Below is a small trained network, with its code and all its weights. Each question gives an input and a class and asks what happens when units are switched off, that is, made to give their printed mean instead of their output.

import numpy as np


def w(rows, s, z=0):
    codes = np.array(rows[::2]) - 128.0
    scale = np.full(codes.shape[1], s)
    scale[-1] = z or s
    return codes * scale


def f(y):
    return y / 2 * (1 + np.tanh(0.7978845608 * (y + 0.044715 * y**3)))


def log_softmax(a):
    a = a - a.max(-1, keepdims=True)
    return a - np.log(np.exp(a).sum(-1, keepdims=True))


def net(x, mask):
    res = np.array(x, float).reshape(1, 5) / 4 @ E
    y = f(res @ A[0][:, :-1].T + A[0][:, -1])
    res = res + np.where(mask, y, B[0][:, -1]) @ B[0][:, :-1]
    return log_softmax(res[-1] @ U[:, :-1].T + U[:, -1])


A, B = {}, {}
E = w([
[238,126,143],'x0',
[206,131,64],'x1',
[112,255,146],'x2',
[144,156,54],'x3',
[206,140,183],'x4',
],0.008)
A[0] = w([
[63,157,92,152],'n1',
[121,141,66,222],'n2',
[137,145,82,253],'n3',
[138,92,107,105],'n4',
[94,87,132,73],'n5',
[76,128,179,137],'n6',
[131,146,146,91],'n7',
[213,66,241,184],'n8',
[127,60,122,141],'n9',
[184,139,65,167],'n10',
[155,135,93,230],'n11',
[162,254,208,170],'n12',
[104,156,94,224],'n13',
[80,128,193,93],'n14',
[173,102,147,232],'n15',
[142,60,156,184],'n16',
[162,128,97,116],'n17',
],0.013,0.0051)
B[0] = w([
[142,63,127,197],'n1',
[122,50,130,190],'n2',
[134,62,116,195],'n3',
[115,150,126,140],'n4',
[139,150,141,144],'n5',
[123,110,177,181],'n6',
[102,158,127,126],'n7',
[152,170,1,254],'n8',
[136,182,119,173],'n9',
[93,74,153,191],'n10',
[133,79,126,183],'n11',
[167,245,62,254],'n12',
[136,79,95,189],'n13',
[122,131,187,172],'n14',
[118,91,85,196],'n15',
[149,171,110,189],'n16',
[74,104,130,146],'n17',
],0.018,0.0086)
U = w([
[165,119,57,223],'0',
[104,2,163,159],'1',
[113,156,217,6],'2',
],0.0073,0.0023)

Each question gives the input, the list of numbers given to net, and the class t.
The units are the neurons (one row each of A and B). Each row of codes is followed by its name. A weight is (code - 128) times the scale printed after its matrix; where a second scale follows, it is the last column's (A, B and U).
mask holds one flag per neuron, in row order. A switched-off neuron (its flag False) gives its mean, the last column of its row in B, instead of its output. The means were averaged over made-up inputs and are rounded, as every weight is.
A unit's drop is (log p(t) with every unit on - log p(t) with that unit switched off) / (log p(t) with every unit on - log p(t) with every unit switched off).
The circuit of an input: a set's keep is (log p(t) with only the set's units on - log p(t) with every unit switched off) / (log p(t) with every unit on - log p(t) with every unit switched off). Starting from the 12 units with the biggest drops (on a tie, the unit counted first), units are removed one at a time, each time the one whose removal leaves the highest keep (on an exact tie, the one counted first), for as long as the keep stays at least 0.8.
circuit, biggest first: the units of the circuit, biggest drop first
unit that matters most: the unit with the biggest drop
top k neurons: the k neurons with the biggest drops, biggest first
drop of u: that unit's drop, to one decimal
input [-7,-5,8,-8,7], class 2: circuit, biggest first => n14
input [-1,-7,3,-1,3], class 2: top 3 neurons => n14, n8, n6
input [-4,-8,7,0,0], class 2: circuit, biggest first => n8, n14
input [-1,2,0,1,1], class 1: circuit, biggest first => n12, n8
input [-3,-4,6,-5,-1], class 2: circuit, biggest first => n8, n14
input [0,-3,-5,-4,-4], class 2: top 2 neurons => n12, n8
input [-8,8,4,7,7], class 1: top 2 neurons => n8, n10
input [-1,-8,0,-3,-8], class 1: top 2 neurons => n12, n1
input [1,3,-4,-1,-6], class 1: top 2 neurons => n12, n8
input [-4,-2,3,1,6], class 2: top 2 neurons => n8, n15
input [-3,-6,-2,-3,0], class 2: drop of n2 => 0.1
input [-6,-3,-5,-1,-3], class 2: drop of n3 => 0.2
input [8,7,6,2,-5], class 1: drop of n2 => 0.1
input [-6,-5,-3,-4,2], class 2: drop of n2 => 0.1
input [0,1,3,-8,-8], class 1: unit that matters most => n12
